Below is a small trained network, with its code and all its weights. Each question gives an input and a target symbol and asks what happens when units are switched off, that is, made to give their printed mean instead of their output.

import numpy as np


def w(rows, s, z=0):
    codes = np.array(rows[::2]) - 128.0
    scale = np.full(codes.shape[1], s)
    scale[-1] = z or s
    return codes * scale


def norm(h):
    return h / np.sqrt((h * h).mean(-1, keepdims=True) + 1e-5)


def softmax(a):
    e = np.exp(a - a.max(-1, keepdims=True))
    return e / e.sum(-1, keepdims=True)


def log_softmax(a):
    a = a - a.max(-1, keepdims=True)
    return a - np.log(np.exp(a).sum(-1, keepdims=True))


def net(x, mask):
    ids = ['αβγδηθλμξπτφψω'.index(c) for c in x.split()]
    T = len(ids)
    res = E[ids] + P[:T]
    u = 0
    for l in range(3):
        r = norm(res)
        for j in range(2):
            rows = slice(2 * j, 2 * j + 2)
            q, k, v = (r @ M[l][rows].T for M in (Q, K, V))
            z = softmax(np.where(np.tri(T) > 0, q @ k.T / 2**0.5, -1e9)) @ v
            o = O[l][rows]
            res = res + np.where(mask[u + j], z, o[:, -1]) @ o[:, :-1]
        u += 2
    return log_softmax(norm(res)[-1] @ U[:, :-1].T + U[:, -1])


Q, K, V, O = {}, {}, {}, {}
E = w([
[160,164,95,119,109,28,127,99,125,93,171,147],'α',
[248,154,133,85,158,118,108,74,90,113,83,89],'β',
[152,84,134,215,142,92,93,83,191,72,135,90],'γ',
[99,104,104,224,106,136,148,115,128,139,189,222],'δ',
[165,71,179,160,127,153,190,187,144,177,191,118],'η',
[114,138,84,198,190,92,119,140,3,133,181,110],'θ',
[173,211,155,160,166,111,96,122,130,165,159,132],'λ',
[180,189,104,111,108,153,179,136,22,198,134,191],'μ',
[139,176,46,212,119,101,88,44,97,73,52,168],'ξ',
[135,218,118,143,190,119,95,169,126,180,87,112],'π',
[171,120,154,200,176,224,139,119,110,174,97,156],'τ',
[168,97,156,183,145,83,99,152,117,136,93,174],'φ',
[202,136,159,127,99,169,126,87,228,133,88,195],'ψ',
[164,185,61,157,124,161,140,98,113,125,172,110],'ω',
],0.013)
P = w([
[119,98,92,96,143,134,128,177,130,100,124,136],'0',
[253,162,92,208,176,44,162,134,173,198,134,137],'1',
[121,105,94,75,134,140,46,133,145,172,138,116],'2',
[212,181,170,178,141,136,171,148,133,146,95,125],'3',
[73,132,177,93,147,133,165,107,123,91,126,125],'4',
[190,254,176,184,113,131,118,115,77,110,103,152],'5',
[114,71,133,129,188,149,70,138,167,143,131,89],'6',
],0.017)
Q[0] = w([
[25,190,203,43,8,164,106,94,71,57,134,140],'0.h1',
[137,185,43,114,27,178,33,209,158,167,171,83],'0.h1',
[1,92,169,36,196,145,63,37,114,167,122,153],'0.h2',
[39,153,191,96,77,135,213,103,85,56,126,164],'0.h2',
],0.007)
K[0] = w([
[229,91,1,118,100,169,48,177,148,205,62,144],'0.h1',
[152,135,87,134,133,163,207,227,92,15,66,128],'0.h1',
[48,87,179,21,155,146,74,141,112,91,140,89],'0.h2',
[174,92,81,136,76,106,18,121,137,250,149,76],'0.h2',
],0.0074)
V[0] = w([
[152,165,71,94,104,224,179,97,129,140,104,58],'0.h1',
[144,152,148,96,86,108,112,154,72,123,19,196],'0.h1',
[2,171,81,67,90,147,127,159,202,128,102,181],'0.h2',
[206,215,111,223,154,90,180,96,174,190,147,179],'0.h2',
],0.0088)
O[0] = w([
[157,138,156,137,162,134,71,159,113,66,202,147,105],'0.h1',
[114,133,205,156,85,106,112,85,99,168,144,88,115],'0.h1',
[142,8,158,110,169,110,140,85,87,122,145,116,70],'0.h2',
[169,186,137,150,136,53,126,134,109,145,65,243,250],'0.h2',
],0.013,0.015)
Q[1] = w([
[71,175,180,113,140,127,227,107,108,46,138,155],'1.h1',
[91,96,119,91,183,158,93,69,144,123,125,130],'1.h1',
[44,148,185,93,178,168,173,98,125,70,150,148],'1.h2',
[144,163,146,143,101,95,250,113,122,61,143,128],'1.h2',
],0.013)
K[1] = w([
[177,104,35,122,109,116,2,110,161,250,173,134],'1.h1',
[18,125,147,95,135,140,102,115,133,124,146,159],'1.h1',
[125,87,89,94,108,163,23,90,144,188,151,176],'1.h2',
[229,131,70,167,105,68,55,150,166,212,146,97],'1.h2',
],0.011)
V[1] = w([
[72,111,60,180,73,156,136,95,49,109,168,189],'1.h1',
[66,188,77,162,232,92,116,135,36,128,100,56],'1.h1',
[118,99,192,174,163,214,184,241,91,202,126,156],'1.h2',
[123,113,129,254,177,214,79,70,150,105,57,137],'1.h2',
],0.0092)
O[1] = w([
[33,173,131,137,180,170,72,31,167,127,179,196,50],'1.h1',
[114,166,157,51,112,14,175,137,202,128,194,146,252],'1.h1',
[100,216,212,145,176,128,185,142,90,67,63,90,143],'1.h2',
[36,119,203,90,62,99,35,246,80,157,28,195,216],'1.h2',
],0.011,0.0019)
Q[2] = w([
[197,203,77,242,108,124,163,155,105,83,119,163],'2.h1',
[87,144,73,96,174,209,41,135,156,165,93,114],'2.h1',
[107,64,215,171,95,143,96,107,192,172,215,2],'2.h2',
[68,87,149,109,134,172,111,195,146,87,123,120],'2.h2',
],0.0071)
K[2] = w([
[127,194,73,203,128,155,118,138,103,131,98,125],'2.h1',
[70,89,94,171,140,209,121,168,194,64,125,128],'2.h1',
[169,99,160,1,128,149,190,79,107,139,106,109],'2.h2',
[129,99,168,116,130,125,99,107,147,116,87,153],'2.h2',
],0.0092)
V[2] = w([
[181,208,125,133,131,134,82,116,64,172,136,173],'2.h1',
[93,154,124,75,102,149,138,132,27,132,139,109],'2.h1',
[176,147,118,2,121,183,99,71,116,97,84,110],'2.h2',
[103,148,118,169,39,175,189,107,148,174,158,128],'2.h2',
],0.007)
O[2] = w([
[193,201,121,223,148,72,53,115,229,232,124,171,253],'2.h1',
[41,1,118,184,155,90,126,111,193,108,220,70,67],'2.h1',
[82,162,107,143,89,143,51,140,25,202,238,94,68],'2.h2',
[108,133,184,207,108,171,94,109,203,138,74,165,101],'2.h2',
],0.007,0.0063)
U = w([
[52,69,175,114,73,80,30,110,156,188,173,174,48],'α',
[154,184,233,211,160,133,107,27,116,112,196,114,65],'β',
[79,118,153,148,46,149,164,90,147,199,73,27,165],'γ',
[60,81,129,88,236,171,144,59,107,153,82,199,76],'δ',
[165,160,100,150,183,219,191,171,141,48,99,41,94],'η',
[201,50,31,145,134,156,166,67,179,192,157,103,99],'θ',
[91,214,218,151,109,133,82,203,96,54,109,153,195],'λ',
[201,37,162,182,139,167,66,151,45,147,103,94,116],'μ',
[225,134,99,157,132,77,161,163,170,173,57,178,207],'ξ',
[104,82,34,52,77,186,130,244,148,141,96,128,113],'π',
[36,190,96,55,144,127,174,129,255,143,166,105,3],'τ',
[189,90,111,91,208,153,49,195,174,37,207,190,43],'φ',
[176,55,217,71,130,37,203,129,92,108,145,89,123],'ψ',
[162,154,121,149,41,171,86,214,148,169,220,34,88],'ω',
],0.0064,0.0026)

Each question gives the input, a string of symbols that net reads in full, and the target symbol t.
The units are the heads (2 rows each of Q, K, V and O). Each row of codes is followed by its name. A weight is (code - 128) times the scale printed after its matrix; where a second scale follows, it is the last column's (O and U).
mask holds one flag per head, layer by layer. A switched-off head (its flag False) gives its mean, the last column of its rows in O, instead of its output. The means were averaged over made-up inputs and are rounded, as every weight is.
A unit's drop is (log p(t) with every unit on - log p(t) with that unit switched off) / (log p(t) with every unit on - log p(t) with every unit switched off).
The circuit of an input: a set's keep is (log p(t) with only the set's units on - log p(t) with every unit switched off) / (log p(t) with every unit on - log p(t) with every unit switched off). Starting from all 6 units, units are removed one at a time, each time the one whose removal leaves the highest keep (on an exact tie, the one counted first), for as long as the keep stays at least 0.8.
circuit, biggest first: the units of the circuit, biggest drop first
most important unit: the unit with the biggest drop
heads that matter: for each layer, one digit per head in row order, 1 if its drop is at least 0.15 and else 0, layers parted by /
input λ η α μ π, target θ: circuit, biggest first -> (0.h2; 1.h2)
input θ ω γ, target τ: heads that matter -> 01 / 10 / 00
input φ φ ω φ θ, target φ: most important unit -> 0.h1
input η θ δ ψ π, target δ: heads that matter -> 01 / 10 / 00
input η ψ λ, target η: circuit, biggest first -> (0.h2; 1.h2)
input η β ξ, target η: heads that matter -> 01 / 01 / 00
input ω τ τ, target φ: circuit, biggest first -> (0.h1; 0.h2)
input φ α π, target γ: heads that matter -> 11 / 00 / 00
input λ γ ω α π α η, target ψ: circuit, biggest first -> (0.h2; 1.h1)
input τ τ π, target λ: circuit, biggest first -> (1.h2; 0.h2)
input ω β η φ λ, target η: heads that matter -> 01 / 00 / 00
input π α δ δ ξ, target δ: circuit, biggest first -> (0.h2; 1.h1)
input ψ δ η, target μ: heads that matter -> 01 / 10 / 00
input η ψ π, target η: most important unit -> 0.h2
input μ γ τ, target β: circuit, biggest first -> (0.h2; 1.h2; 0.h1)
input η φ μ β ω, target β: heads that matter -> 11 / 00 / 00
input θ λ ω, target τ: heads that matter -> 01 / 10 / 00
input μ ω λ λ τ τ λ, target λ: heads that matter -> 01 / 01 / 00
input θ β θ φ π, target τ: circuit, biggest first -> (0.h2; 1.h1)
input α ψ λ, target θ: circuit, biggest first -> (1.h2; 0.h2)
input π β θ π α, target τ: heads that matter -> 01 / 00 / 00
input λ π ψ ξ μ δ ψ, target β: circuit, biggest first -> (0.h2; 0.h1; 1.h2)
input δ π π γ φ α ξ, target γ: circuit, biggest first -> (0.h1; 0.h2)
input β λ α, target ω: circuit, biggest first -> (0.h2; 0.h1)
input τ ψ λ δ π ψ ψ, target ψ: heads that matter -> 01 / 00 / 00
